Below is a small trained network, with its code and all its weights. Each question gives an input and a class and asks what happens when units are switched off, that is, made to give their printed mean instead of their output.

import numpy as np


def w(rows, s, z=0):
    codes = np.array(rows[::2]) - 128.0
    scale = np.full(codes.shape[1], s)
    scale[-1] = z or s
    return codes * scale


def norm(h):
    return h / np.sqrt((h * h).mean(-1, keepdims=True) + 1e-5)


def f(y):
    return y / 2 * (1 + np.tanh(0.7978845608 * (y + 0.044715 * y**3)))


def log_softmax(a):
    a = a - a.max(-1, keepdims=True)
    return a - np.log(np.exp(a).sum(-1, keepdims=True))


def net(x, mask):
    res = np.array(x, float).reshape(1, 8) / 4 @ E
    u = 0
    for l in range(3):
        y = f(norm(res) @ A[l][:, :-1].T + A[l][:, -1])
        res = res + np.where(mask[u : u + 12], y, B[l][:, -1]) @ B[l][:, :-1]
        u += 12
    return log_softmax(norm(res)[-1] @ U[:, :-1].T + U[:, -1])


A, B = {}, {}
E = w([
[255,177,135,104,141,76,194],'x0',
[134,122,133,124,125,126,119],'x1',
[153,167,82,193,73,90,94],'x2',
[141,120,138,135,134,134,117],'x3',
[109,180,202,145,105,133,139],'x4',
[112,140,117,123,123,118,142],'x5',
[133,126,130,133,133,133,128],'x6',
[120,205,91,59,144,178,99],'x7',
],0.0087)
A[0] = w([
[87,255,225,151,192,132,140,147],'0.n1',
[166,192,127,68,132,117,149,139],'0.n2',
[159,116,106,141,166,180,123,183],'0.n3',
[75,116,198,54,218,127,168,5],'0.n4',
[54,96,119,111,123,203,132,194],'0.n5',
[176,44,101,99,132,204,132,165],'0.n6',
[113,185,224,156,92,122,119,14],'0.n7',
[124,183,168,156,90,100,90,79],'0.n8',
[126,99,178,191,106,118,157,79],'0.n9',
[143,166,93,185,27,103,76,6],'0.n10',
[188,141,140,81,130,119,190,142],'0.n11',
[130,195,132,171,57,108,93,70],'0.n12',
],0.0084,0.003)
B[0] = w([
[112,126,154,75,50,137,116,227],'0.n1',
[129,173,142,141,124,134,92,219],'0.n2',
[74,127,127,36,62,95,117,165],'0.n3',
[106,75,143,76,160,151,186,201],'0.n4',
[128,183,175,146,143,74,59,254],'0.n5',
[81,168,74,72,78,49,167,195],'0.n6',
[126,95,126,101,3,157,158,161],'0.n7',
[207,76,144,94,78,178,156,154],'0.n8',
[115,143,124,86,146,158,112,162],'0.n9',
[155,93,98,155,205,216,154,189],'0.n10',
[35,107,163,153,145,91,40,224],'0.n11',
[137,99,136,181,101,159,137,177],'0.n12',
],0.0077,0.0048)
A[1] = w([
[242,154,75,93,160,94,187,166],'1.n1',
[196,205,192,111,142,57,174,56],'1.n2',
[122,84,138,209,121,20,193,111],'1.n3',
[127,181,145,56,125,175,76,89],'1.n4',
[105,12,177,195,92,100,166,251],'1.n5',
[185,189,127,127,124,107,167,94],'1.n6',
[162,211,57,116,119,192,82,39],'1.n7',
[171,144,119,207,78,91,117,45],'1.n8',
[99,168,95,168,220,131,121,171],'1.n9',
[172,168,157,45,163,114,251,105],'1.n10',
[104,95,189,182,145,128,103,105],'1.n11',
[159,126,1,147,208,84,119,155],'1.n12',
],0.0079,0.0025)
B[1] = w([
[64,113,150,161,91,154,82,190],'1.n1',
[45,62,167,190,123,126,65,177],'1.n2',
[141,234,107,106,191,138,151,192],'1.n3',
[191,189,54,135,169,109,130,218],'1.n4',
[209,254,93,58,136,166,98,254],'1.n5',
[94,73,141,153,164,156,86,142],'1.n6',
[146,158,90,96,195,163,167,188],'1.n7',
[58,99,98,91,181,143,151,169],'1.n8',
[142,144,180,130,99,108,102,162],'1.n9',
[87,118,133,158,138,139,88,182],'1.n10',
[93,156,69,80,142,101,83,167],'1.n11',
[128,122,172,119,32,121,165,226],'1.n12',
],0.0089,0.0046)
A[2] = w([
[20,182,97,131,125,32,69,163],'2.n1',
[173,133,164,158,83,57,168,146],'2.n2',
[152,137,52,251,65,146,154,3],'2.n3',
[173,121,91,199,132,80,165,116],'2.n4',
[95,71,147,85,191,183,113,142],'2.n5',
[122,71,1,79,62,26,170,101],'2.n6',
[111,66,147,60,190,125,157,20],'2.n7',
[37,149,190,77,179,145,93,156],'2.n8',
[187,134,187,173,159,39,69,224],'2.n9',
[161,155,120,177,86,126,91,29],'2.n10',
[159,94,45,192,136,184,137,68],'2.n11',
[128,103,53,186,140,237,118,174],'2.n12',
],0.0092,0.0026)
B[2] = w([
[145,156,147,188,73,128,136,248],'2.n1',
[48,155,128,82,51,145,82,127],'2.n2',
[94,25,147,32,189,68,191,150],'2.n3',
[76,123,99,89,215,184,110,123],'2.n4',
[127,54,110,185,111,109,159,144],'2.n5',
[129,113,230,99,5,247,139,164],'2.n6',
[154,90,147,139,162,75,255,139],'2.n7',
[192,49,81,198,151,92,161,221],'2.n8',
[107,136,35,155,71,142,108,153],'2.n9',
[36,28,97,135,145,71,179,143],'2.n10',
[225,77,191,94,170,77,194,142],'2.n11',
[150,94,196,153,187,7,156,163],'2.n12',
],0.0072,0.011)
U = w([
[132,20,110,105,218,86,218,85],'0',
[181,148,100,135,103,91,133,254],'1',
[55,105,105,243,139,101,1,8],'2',
[115,117,173,66,55,229,134,47],'3',
[155,221,8,67,235,190,99,17],'4',
],0.0092,0.0054)

Each question gives the input, the list of numbers given to net, and the class t.
The units are the neurons (one row each of A and B). Each row of codes is followed by its name. A weight is (code - 128) times the scale printed after its matrix; where a second scale follows, it is the last column's (A, B and U).
mask holds one flag per neuron, layer by layer. A switched-off neuron (its flag False) gives its mean, the last column of its row in B, instead of its output. The means were averaged over made-up inputs and are rounded, as every weight is.
A unit's drop is (log p(t) with every unit on - log p(t) with that unit switched off) / (log p(t) with every unit on - log p(t) with every unit switched off).
The circuit of an input: a set's keep is (log p(t) with only the set's units on - log p(t) with every unit switched off) / (log p(t) with every unit on - log p(t) with every unit switched off). Starting from the 12 units with the biggest drops (on a tie, the unit counted first), units are removed one at a time, each time the one whose removal leaves the highest keep (on an exact tie, the one counted first), for as long as the keep stays at least 0.8.
circuit, biggest first: the units of the circuit, biggest drop first
unit that matters most: the unit with the biggest drop
k most important neurons: the k neurons with the biggest drops, biggest first
top k neurons in layer l: the k neurons of layer l with the biggest drops, biggest first
input [-4,-4,-5,4,-8,3,-4,-8], class 3: circuit, biggest first => (0.n6; 2.n6)
input [-6,3,-2,-7,2,-3,-4,6], class 1: 2 most important neurons => (1.n4; 0.n11)
input [-4,-5,0,-1,-5,-2,8,-7], class 4: circuit, biggest first => (1.n5)
input [-6,-8,6,4,-2,8,-6,-7], class 4: circuit, biggest first => (1.n5; 1.n3; 0.n11)
input [8,5,2,6,-7,4,7,-8], class 2: circuit, biggest first => (1.n1; 1.n2; 2.n4)
input [-8,-4,-7,5,6,-5,8,7], class 2: circuit, biggest first => (0.n5; 2.n8)
input [-8,-5,8,-1,4,-6,7,5], class 0: top 3 neurons in layer 0 => (0.n10; 0.n11; 0.n8)
input [-7,1,-8,2,6,8,5,-6], class 0: 3 most important neurons => (0.n4; 2.n8; 0.n11)
input [5,-4,-5,-1,3,0,-4,1], class 0: 4 most important neurons => (0.n4; 0.n5; 2.n8; 1.n5)
input [-3,8,-6,-3,3,4,2,-7], class 4: circuit, biggest first => (1.n5; 1.n11)
input [5,-2,0,-7,-6,-8,-1,-8], class 4: 3 most important neurons => (1.n3; 1.n5; 0.n5)
input [-6,6,-6,8,-8,-2,-3,7], class 1: 3 most important neurons => (0.n6; 0.n5; 1.n5)
input [-5,8,-6,-8,6,4,-6,-7], class 1: 2 most important neurons => (1.n5; 0.n5)
input [6,-5,3,0,2,2,-8,-6], class 2: 2 most important neurons => (1.n2; 1.n1)
input [8,-2,8,-6,-6,1,7,-4], class 0: 3 most important neurons => (2.n3; 0.n5; 0.n10)
input [2,6,-4,1,0,7,-6,1], class 0: unit that matters most => 0.n4
input [-4,-7,-2,6,-8,5,-4,7], class 3: circuit, biggest first => (2.n6; 0.n6; 1.n5)
input [3,-5,8,1,8,4,7,-6], class 0: top 2 neurons in layer 1 => (1.n8; 1.n12)
input [6,4,4,4,2,-7,4,-6], class 2: 2 most important neurons => (1.n2; 1.n1)
input [4,2,3,4,8,-8,3,-8], class 3: unit that matters most => 0.n7
input [2,-3,6,6,-5,-7,-8,-5], class 0: 4 most important neurons => (0.n10; 0.n11; 1.n1; 2.n3)
input [-1,-1,0,3,0,7,3,4], class 4: 2 most important neurons => (0.n11; 1.n4)
input [-3,2,-1,4,-1,-2,3,-5], class 4: 2 most important neurons => (1.n5; 0.n11)
input [-5,-3,-4,-7,4,4,7,-1], class 1: 3 most important neurons => (0.n5; 0.n11; 1.n2)
input [8,1,7,-1,1,6,0,-2], class 2: top 3 neurons in layer 1 => (1.n2; 1.n1; 1.n4)
input [5,-2,-2,4,-7,1,-2,5], class 3: top 3 neurons in layer 1 => (1.n12; 1.n5; 1.n3)
